Where the symbols take the items:
at | ru pu
j408 | j837 j740
j932 | j427 j226
j132 | j423 j696
j164 | j149 j670
j871 | j125 j933
j125 | j327 j383
j941 | j307 j742
j424 | j191 j549
j271 | j477 j889
j12 | j116 j579
j422 | j56 j149
j149 | j290 j327
j327 | j355 j210
j466 | j898 j450
j852 | j724 j898
j559 | j939 j742
j770 | j906 j174
j845 | j466 j50
j116 | j149 j915
j423 | j191 j583
j220 | j113 j470
j696 | j583 j174
j383 | j871 j265
j290 | j422 j786
j253 | j643 j191
j740 | j300 j327
j470 | j845 j283
j355 | j740 j125
j136 | j32 j325
j830 | j399 j730
j730 | j652 j545
j971 | j223 j727
j786 | j149 j710
j265 | j933 j132
j478 | j450 j932
j950 | j734 j26
j652 | j636 j880
j670 | j449 j729
j498 | j820 j466
j593 | j565 j307
j915 | j932 j56
j325 | j793 j478
j32 | j319 j429
j226 | j450 j553
j724 | j415 j748
j729 | j567 j477
j509 | j450 j498
j307 | j880 j652
j643 | j24 j115
j747 | j283 j939
j415 | j60 j932
j420 | j747 j567
j727 | j97 j820
j156 | j696 j565
j906 | j710 j328
j748 | j852 j748
j583 | j50 j156
j329 | j941 j399
j837 | j332 j652
j846 | j786 j906
j94 | j210 j470
j553 | j26 j724
j97 | j567 j509
j939 | j60 j223
j370 | j466 j478
j113 | j696 j845
j545 | j880 j172
j51 | j729 j271
j26 | j226 j415
j115 | j253 j424
j56 | j408 j32
j734 | j971 j226
j450 | j325 j724
j703 | j424 j332
j174 | j156 j593
j223 | j559 j734
j232 | j300 j643
j898 | j470 j370
j820 | j415 j898
j283 | j50 j60
j429 | j932 j164
j636 | j593 j665
j319 | j889 j136
j191 | j115 j703
j427 | j478 j429
j60 | j747 j559
j477 | j51 j957
j399 | j742 j652
j210 | j553 j113
j332 | j549 j24
j549 | j703 j837
j328 | j174 j24
j793 | j136 j427
j933 | j383 j941
j172 | j125 j94
j567 | j230 j727
j957 | j271 j846
j24 | j232 j253
j889 | j957 j32
j579 | j325 j12
j457 | j786 j498
j665 | j545 j210
j710 | j423 j770
j742 | j329 j329
j230 | j478 j97
j659 | j915 j422
j300 | j408 j355
j565 | j174 j636
j880 | j730 j665
j530 | j477 j449
j449 | j164 j457
j50 | j470 j747

The rows follow the links: the fewer symbols apart two items are, the more alike their rows tend to be.

Each row, then its item:
29 19 36 -59 -29 16 -69 -75 -66 22 -4 49 -30 20 26 28 13 16 -5 47 5 -29 -5 2 -72 -18 -22 11 20 -50 -19 -7 36 22 14 34 -9 59 21 10 -15 -58 35 49 -25 -28 -2 27 122 9 -44 | j748
35 -75 -31 -18 23 21 -40 -57 -34 -16 -11 47 -25 -21 -60 -56 -15 -35 17 79 -13 36 -13 -51 -10 22 24 0 55 -51 21 20 28 -42 -4 61 41 76 -36 -28 28 -61 -5 14 -37 21 -5 -36 51 11 -30 | j136
-57 -50 -10 55 21 20 43 -8 39 -3 -3 -21 6 15 -84 -13 45 33 -9 23 15 40 -11 13 66 83 -44 45 47 4 8 -15 -48 -9 34 64 4 -46 4 -23 17 31 -29 -11 50 -17 8 -15 -112 -28 -5 | j846
-7 59 -2 -36 -48 13 21 -22 4 -19 26 8 -12 35 69 81 55 43 -7 -10 -20 -61 11 21 -52 -27 -48 54 -40 38 -24 31 -7 24 -14 -5 11 -6 43 -12 -67 -4 28 31 84 -20 -56 67 17 -3 7 | j60
-74 28 61 8 1 15 14 30 20 43 -19 -22 3 23 -38 34 52 59 5 -16 59 15 23 52 56 18 -56 -19 10 -48 -28 -47 -47 36 49 1 -54 -86 43 -12 30 47 22 -19 5 -66 38 1 -39 -49 -13 | j696
32 -34 -11 -47 -10 24 -59 -80 -60 -3 -1 57 -35 3 -12 -12 -3 -6 6 76 -8 -2 -19 -34 -57 7 1 19 47 -47 10 12 36 -9 3 65 15 85 -8 -10 0 -68 19 45 -29 -4 -17 3 90 13 -39 | j478
-82 23 37 8 9 10 17 29 15 52 -28 -14 1 20 -59 27 52 58 23 -12 52 17 26 45 66 10 -37 -17 27 -56 -29 -50 -33 23 41 5 -53 -78 32 -22 33 38 32 -39 9 -69 35 -7 -30 -42 -32 | j156
51 -38 -6 -42 -4 21 -69 -69 -64 -14 0 53 -30 -3 -12 -25 -18 -22 4 70 -7 4 -14 -39 -54 7 15 4 42 -47 16 19 33 -13 -3 51 21 89 -20 -6 7 -76 14 45 -39 12 -10 -2 94 24 -34 | j932
-27 63 30 -25 -51 22 15 -24 8 -13 19 -13 -4 44 51 87 61 60 -21 -15 3 -48 6 47 -38 -8 -73 49 -39 25 -32 12 -31 44 15 6 -10 -31 58 1 -48 15 22 43 79 -37 -34 56 4 -21 5 | j283
-30 74 54 -36 -51 33 -22 -24 -15 0 5 -13 -4 41 39 86 58 73 -12 -7 37 -34 8 51 -31 9 -81 22 -22 -9 -31 -5 -42 51 42 -1 -30 -28 68 10 -14 13 27 54 35 -60 0 48 28 -19 -3 | j470
-63 21 61 49 13 -12 28 29 24 78 -23 -36 10 15 -25 22 21 42 -30 -33 35 7 6 58 58 20 -28 -11 7 -4 -25 -66 -19 35 38 -5 -70 -82 15 22 10 74 -12 -24 1 -41 44 2 -63 -20 -8 | j423
-18 59 7 -20 -50 16 23 -19 16 -14 20 -7 -2 42 57 84 61 53 -19 -16 -11 -56 5 37 -35 -4 -58 56 -45 43 -30 18 -20 30 6 14 2 -24 50 -8 -57 12 22 39 90 -30 -47 61 -3 -10 9 | j747
6 91 59 -43 -45 26 -47 45 -16 -47 7 -29 22 8 54 37 -2 21 10 -49 68 1 11 24 -30 -12 -38 -60 -58 -17 5 23 -63 51 24 -74 -27 -21 51 25 39 10 25 37 -45 -28 28 27 37 -23 32 | j94
-14 3 37 75 29 -66 36 16 14 106 -29 -21 3 -10 17 -1 -28 -10 -54 -43 -32 -28 -2 38 28 -33 39 -3 6 37 -24 -75 69 11 -8 -14 -63 -36 -39 51 -39 61 -29 -49 -14 1 15 -3 -31 33 -7 | j191
25 54 40 10 -22 11 -17 59 11 -64 18 -56 44 -13 58 2 -36 -13 -14 -67 41 15 -7 6 -8 16 -13 -51 -70 48 28 36 -65 30 9 -84 3 -21 20 49 32 38 -30 35 -36 28 20 7 -37 -4 64 | j265
30 19 6 -65 -41 20 -51 -78 -51 -8 16 42 -31 25 44 47 28 20 -7 45 -21 -46 -1 -1 -86 -15 -28 39 3 -13 -20 20 23 11 -2 41 13 60 22 -5 -41 -53 25 59 17 -15 -25 37 102 17 -27 | j415
-1 54 -20 -30 -46 -1 28 -17 17 -29 27 2 3 29 74 80 48 37 -8 -17 -30 -61 17 23 -52 -27 -40 57 -54 52 -31 32 2 19 -23 -6 16 -13 40 -11 -75 -5 24 24 96 -6 -57 59 14 1 18 | j939
39 -46 0 -29 22 13 -69 -39 -50 -1 -17 45 -22 -19 -37 -51 -37 -38 18 55 9 29 -12 -49 -19 7 41 -32 53 -68 22 3 25 -19 1 33 15 74 -28 -1 43 -63 8 13 -83 12 24 -31 84 16 -33 | j579
48 -47 7 -18 15 17 -73 -28 -49 -18 -6 27 -9 -23 -34 -68 -50 -43 8 49 27 47 -24 -46 -16 24 33 -41 44 -55 38 9 9 -18 9 18 16 79 -31 13 57 -50 -11 29 -99 23 35 -36 59 9 -13 | j116
44 48 27 1 -24 6 -26 57 6 -79 23 -54 40 -20 61 -10 -48 -28 -14 -62 25 14 -12 -6 -27 11 2 -54 -74 54 33 37 -53 20 -4 -88 13 -1 11 47 26 16 -32 38 -46 42 23 3 -26 13 69 | j871

Each walk starts at a row. The symbols on each line, taken left to right, move it on to the next item.
Each answer is a row, close to the row of the item it stands for.
-46 67 46 -16 -43 27 4 -13 2 8 8 -11 -5 40 29 77 70 73 -15 -15 29 -33 8 59 -13 12 -83 34 -17 6 -36 -10 -40 49 31 8 -28 -50 66 4 -29 26 24 35 58 -57 -6 52 3 -23 -6
ru ru ru pu ru pu ru -> 38 -14 1 -48 -20 21 -66 -82 -62 2 -2 56 -31 16 4 10 13 5 4 64 -5 -16 -13 -23 -69 -8 -4 21 34 -48 -1 10 41 7 7 58 13 77 2 -1 -12 -71 24 55 -21 -16 -15 17 108 15 -41
ru ru pu pu pu ru pu -> 59 29 41 12 -17 5 -53 36 -19 -61 16 -43 24 -24 48 -34 -67 -36 -22 -42 42 26 -25 -14 -31 24 23 -63 -45 36 49 31 -34 20 4 -73 4 26 -8 64 46 14 -37 40 -82 44 34 -11 -3 21 51
18 20 6 -44 -46 24 -30 -85 -37 -11 12 32 -26 31 38 60 42 36 -12 46 -22 -49 -13 5 -76 4 -48 66 4 4 -24 14 11 19 12 60 7 43 35 -7 -48 -38 19 63 46 -25 -33 48 72 7 -24
pu pu pu ru ru ru pu pu -> 36 -74 -28 -20 17 28 -47 -65 -41 -25 14 42 -26 -19 -46 -54 -15 -38 2 77 -15 32 -21 -50 -24 30 17 22 53 -31 30 20 10 -30 1 67 51 87 -29 -13 17 -65 -8 33 -22 26 -6 -29 40 17 -17
pu pu ru ru ru ru pu -> -36 -52 17 46 14 37 -6 -20 2 -13 -4 -24 5 -4 -86 -37 13 17 -9 34 47 66 -32 -6 58 101 -37 10 57 -17 29 -10 -65 -5 58 61 4 -9 -3 2 60 19 -34 20 -12 -10 33 -30 -83 -17 2
44 -47 9 -27 23 11 -67 -37 -52 2 -16 38 -18 -22 -41 -60 -43 -40 22 52 12 35 -16 -49 -23 8 40 -41 46 -65 24 9 25 -21 7 31 15 74 -29 -2 52 -62 2 13 -87 16 29 -36 80 11 -25
pu pu ru pu ru ru pu pu -> 9 -77 -46 28 2 40 11 -49 -1 -57 28 -6 0 0 -53 -45 -1 -9 -1 57 -2 44 -33 -44 8 90 -18 53 41 24 56 38 -37 -32 17 70 57 50 -19 -13 23 -17 -39 41 20 30 -27 -15 -76 1 12
ru ru ru pu ru -> 28 -54 24 20 14 35 -57 -25 -27 -39 -4 -11 0 -29 -56 -72 -33 -27 -7 29 40 68 -36 -29 12 78 7 -27 43 -28 42 11 -45 -9 33 26 24 40 -20 22 72 -14 -39 39 -72 30 55 -50 -15 7 12
10 51 -35 -34 -49 2 24 -25 9 -28 33 12 -9 30 75 70 37 25 1 -3 -45 -72 10 10 -60 -38 -33 58 -51 53 -26 40 12 10 -31 -5 24 8 31 -14 -77 -14 25 27 87 -7 -69 56 31 7 8
pu ru ru pu pu pu pu -> 33 13 29 -65 -27 21 -70 -75 -63 11 6 51 -31 18 27 32 12 7 -5 42 1 -33 -1 -2 -77 -23 -17 21 17 -47 -19 5 30 18 5 38 -2 69 19 5 -16 -53 36 51 -17 -24 -7 28 118 7 -32
pu ru pu ru pu ru ru ru -> -35 61 64 -35 -47 43 -26 -29 -17 17 9 -8 -6 39 20 67 63 65 -14 -1 44 -23 11 51 -28 11 -84 22 -12 -26 -35 -16 -43 53 45 21 -35 -33 68 5 -15 12 26 51 32 -65 8 45 21 -29 -10
7 34 37 -51 -50 33 -55 -78 -53 9 2 32 -25 32 30 58 40 45 -11 44 11 -42 -3 18 -68 7 -49 33 14 -29 -25 1 5 27 31 46 -10 43 36 11 -19 -38 34 63 6 -47 -9 44 95 3 -30
pu pu pu ru ru pu ru -> 45 -54 -17 -29 8 16 -61 -67 -59 -7 -4 55 -29 -8 -31 -36 -20 -29 11 72 -11 17 -18 -46 -41 11 25 6 49 -50 22 16 27 -22 1 61 32 84 -27 -13 20 -71 6 30 -43 11 1 -16 87 15 -33
ru ru pu ru pu pu pu -> 47 26 24 -69 -30 15 -66 -65 -61 -3 -1 48 -16 16 44 29 0 6 -2 38 -7 -34 -2 -2 -81 -26 -14 -2 -8 -41 -22 13 26 11 7 23 -8 60 25 4 -14 -61 34 58 -28 -12 -10 32 124 3 -23
21 4 23 -52 -29 34 -67 -88 -63 9 -2 45 -38 25 8 29 27 17 -7 60 2 -23 -13 -3 -69 6 -32 35 29 -45 -18 5 16 12 22 63 -2 60 20 0 -12 -55 28 60 -6 -26 -1 25 108 5 -40
ru pu pu pu pu pu ru -> 21 19 36 -56 -31 27 -66 -73 -62 18 -1 46 -27 26 31 35 19 20 -7 49 4 -31 -1 0 -72 -17 -20 16 15 -51 -19 -7 25 24 12 44 -14 54 25 6 -19 -49 37 58 -17 -33 -8 31 113 6 -31
ru pu ru ru ru pu pu -> 48 2 6 -63 -30 22 -61 -72 -54 -2 14 54 -28 13 37 20 5 -11 -8 47 -28 -27 -4 -16 -83 -28 -12 22 3 -35 -17 23 37 0 -8 39 11 71 17 -2 -36 -64 24 55 -5 -7 -27 23 107 9 -28
-86 11 30 11 23 7 24 33 28 55 -31 -8 -4 10 -62 15 46 48 21 -3 45 18 29 38 73 7 -27 -23 29 -57 -30 -53 -26 13 36 5 -48 -81 27 -24 33 40 31 -52 5 -58 38 -11 -38 -46 -31
pu ru ru ru ru ru -> -76 36 54 15 -5 11 15 22 14 52 -19 -24 0 26 -33 46 53 66 2 -20 51 4 21 56 49 20 -58 -4 15 -30 -29 -51 -44 39 51 2 -52 -84 46 -3 17 50 23 -19 16 -68 35 15 -35 -42 -16
ru ru pu pu ru pu pu pu -> 32 39 -26 -46 -49 -1 -4 -50 -20 -22 21 29 -17 25 75 61 26 16 -2 14 -43 -67 2 7 -83 -32 -23 57 -29 38 -29 37 31 8 -24 16 29 38 27 -4 -69 -42 24 40 61 -3 -55 49 69 20 -10
